Below is a small trained network, with its code and all its weights. Each question gives an input and a target symbol and asks what happens when units are switched off, that is, made to give their printed mean instead of their output.

import numpy as np


def w(rows, s, z=0):
    codes = np.array(rows[::2]) - 128.0
    scale = np.full(codes.shape[1], s)
    scale[-1] = z or s
    return codes * scale


def norm(h):
    return h / np.sqrt((h * h).mean(-1, keepdims=True) + 1e-5)


def f(y):
    return np.maximum(y, 0)


def softmax(a):
    e = np.exp(a - a.max(-1, keepdims=True))
    return e / e.sum(-1, keepdims=True)


def log_softmax(a):
    a = a - a.max(-1, keepdims=True)
    return a - np.log(np.exp(a).sum(-1, keepdims=True))


def net(x, mask):
    ids = ['αβγδεζηθλμξπστφω'.index(c) for c in x.split()]
    T = len(ids)
    res = E[ids] + P[:T]
    r = norm(res)
    for j in range(3):
        rows = slice(2 * j, 2 * j + 2)
        q, k, v = (r @ M[0][rows].T for M in (Q, K, V))
        z = softmax(np.where(np.tri(T) > 0, q @ k.T / 2**0.5, -1e9)) @ v
        o = O[0][rows]
        res = res + np.where(mask[j], z, o[:, -1]) @ o[:, :-1]
    y = f(norm(res) @ A[0][:, :-1].T + A[0][:, -1])
    res = res + np.where(mask[3:11], y, B[0][:, -1]) @ B[0][:, :-1]
    return log_softmax(norm(res)[-1] @ U[:, :-1].T + U[:, -1])


Q, K, V, O, A, B = {}, {}, {}, {}, {}, {}
E = w([
[80,124,91,204],'α',
[140,142,106,232],'β',
[100,148,115,135],'γ',
[115,148,147,187],'δ',
[55,122,96,91],'ε',
[156,250,156,117],'ζ',
[159,104,87,63],'η',
[145,196,98,86],'θ',
[162,83,98,87],'λ',
[116,58,82,141],'μ',
[144,108,144,174],'ξ',
[222,173,155,147],'π',
[117,89,121,131],'σ',
[207,45,79,136],'τ',
[112,134,78,129],'φ',
[76,166,152,165],'ω',
],0.022)
P = w([
[40,111,253,66],'0',
[89,180,59,171],'1',
[93,174,44,163],'2',
[93,179,57,173],'3',
[118,175,34,152],'4',
[101,177,44,171],'5',
[79,198,49,189],'6',
[102,175,28,162],'7',
],0.0076)
Q[0] = w([
[130,86,83,82],'h0',
[107,207,26,160],'h0',
[159,111,251,99],'h1',
[180,149,22,203],'h1',
[177,177,123,130],'h2',
[103,224,116,43],'h2',
],0.019)
K[0] = w([
[129,87,87,137],'h0',
[88,65,244,105],'h0',
[185,159,1,138],'h1',
[164,114,197,135],'h1',
[92,103,201,111],'h2',
[113,148,180,42],'h2',
],0.019)
V[0] = w([
[75,94,160,25],'h0',
[114,73,75,168],'h0',
[197,162,127,28],'h1',
[32,160,2,112],'h1',
[121,173,161,32],'h2',
[161,120,79,109],'h2',
],0.015)
O[0] = w([
[13,186,227,120,205],'h0',
[132,67,195,40,106],'h0',
[156,187,21,97,1],'h1',
[81,45,42,72,35],'h1',
[97,148,1,133,25],'h2',
[132,105,119,56,82],'h2',
],0.0097,0.0064)
A[0] = w([
[61,80,108,84,253],'n0',
[201,168,138,108,112],'n1',
[233,37,100,153,223],'n2',
[108,118,174,116,78],'n3',
[64,123,133,255,135],'n4',
[40,155,115,201,109],'n5',
[89,221,185,124,111],'n6',
[118,109,48,174,150],'n7',
],0.017,0.003)
B[0] = w([
[78,112,175,6,176],'n0',
[87,149,194,85,165],'n1',
[167,186,100,43,189],'n2',
[82,110,144,127,171],'n3',
[208,41,55,121,254],'n4',
[201,94,35,159,227],'n5',
[17,154,167,189,245],'n6',
[171,128,183,29,151],'n7',
],0.019,0.012)
U = w([
[97,105,185,92,78],'α',
[214,148,168,76,92],'β',
[104,102,69,130,109],'γ',
[174,98,157,180,245],'δ',
[62,123,85,93,78],'ε',
[153,176,66,119,153],'ζ',
[75,194,80,113,132],'η',
[119,154,50,100,206],'θ',
[69,215,104,136,216],'λ',
[72,150,180,95,51],'μ',
[138,129,215,183,1],'ξ',
[162,248,155,162,223],'π',
[97,120,140,160,108],'σ',
[90,159,194,121,75],'τ',
[81,148,110,91,107],'φ',
[139,89,112,152,96],'ω',
],0.012,0.0018)

Each question gives the input, a string of symbols that net reads in full, and the target symbol t.
The units are the heads (2 rows each of Q, K, V and O) and the neurons (one row each of A and B). Each row of codes is followed by its name. A weight is (code - 128) times the scale printed after its matrix; where a second scale follows, it is the last column's (O, A, B and U).
mask holds one flag per unit, heads first, then neurons. A switched-off unit (its flag False) gives its mean, the last column of its rows in O or B, instead of its output. The means were averaged over made-up inputs and are rounded, as every weight is.
A unit's drop is (log p(t) with every unit on - log p(t) with that unit switched off) / (log p(t) with every unit on - log p(t) with every unit switched off).
The circuit of an input: a set's keep is (log p(t) with only the set's units on - log p(t) with every unit switched off) / (log p(t) with every unit on - log p(t) with every unit switched off). Starting from all 11 units, units are removed one at a time, each time the one whose removal leaves the highest keep (on an exact tie, the one counted first), for as long as the keep stays at least 0.8.
circuit, biggest first: the units of the circuit, biggest drop first
top k neurons: the k neurons with the biggest drops, biggest first
which heads matter: for each layer, one digit per head in row order, 1 if its drop is at least 0.15 and else 0, layers parted by /
drop of u: that unit's drop, to one decimal
input π τ ω γ ω δ β σ, target π: circuit, biggest first => [h1]
input β τ π π θ γ τ, target β: circuit, biggest first => [n2, h0, h1]
input ξ γ γ π β μ, target ξ: which heads matter => 011
input ξ α β σ β ξ, target ξ: which heads matter => 001
input β γ η α, target β: circuit, biggest first => [h0, n2]
input π ζ ζ π θ α δ, target π: which heads matter => 010
input π γ ζ ω η, target π: which heads matter => 010
input β π δ γ δ, target β: which heads matter => 100
input β ζ β ξ, target β: top 2 neurons => [n2, n6]
input π γ β γ γ, target π: which heads matter => 010
input β π β σ β, target β: drop of h0 => 0.8
input θ α π η β τ, target β: drop of h0 => 0.1
input β ζ γ, target β: drop of n7 => 0.1
input δ α ω ε α, target δ: top neuron => [n4]
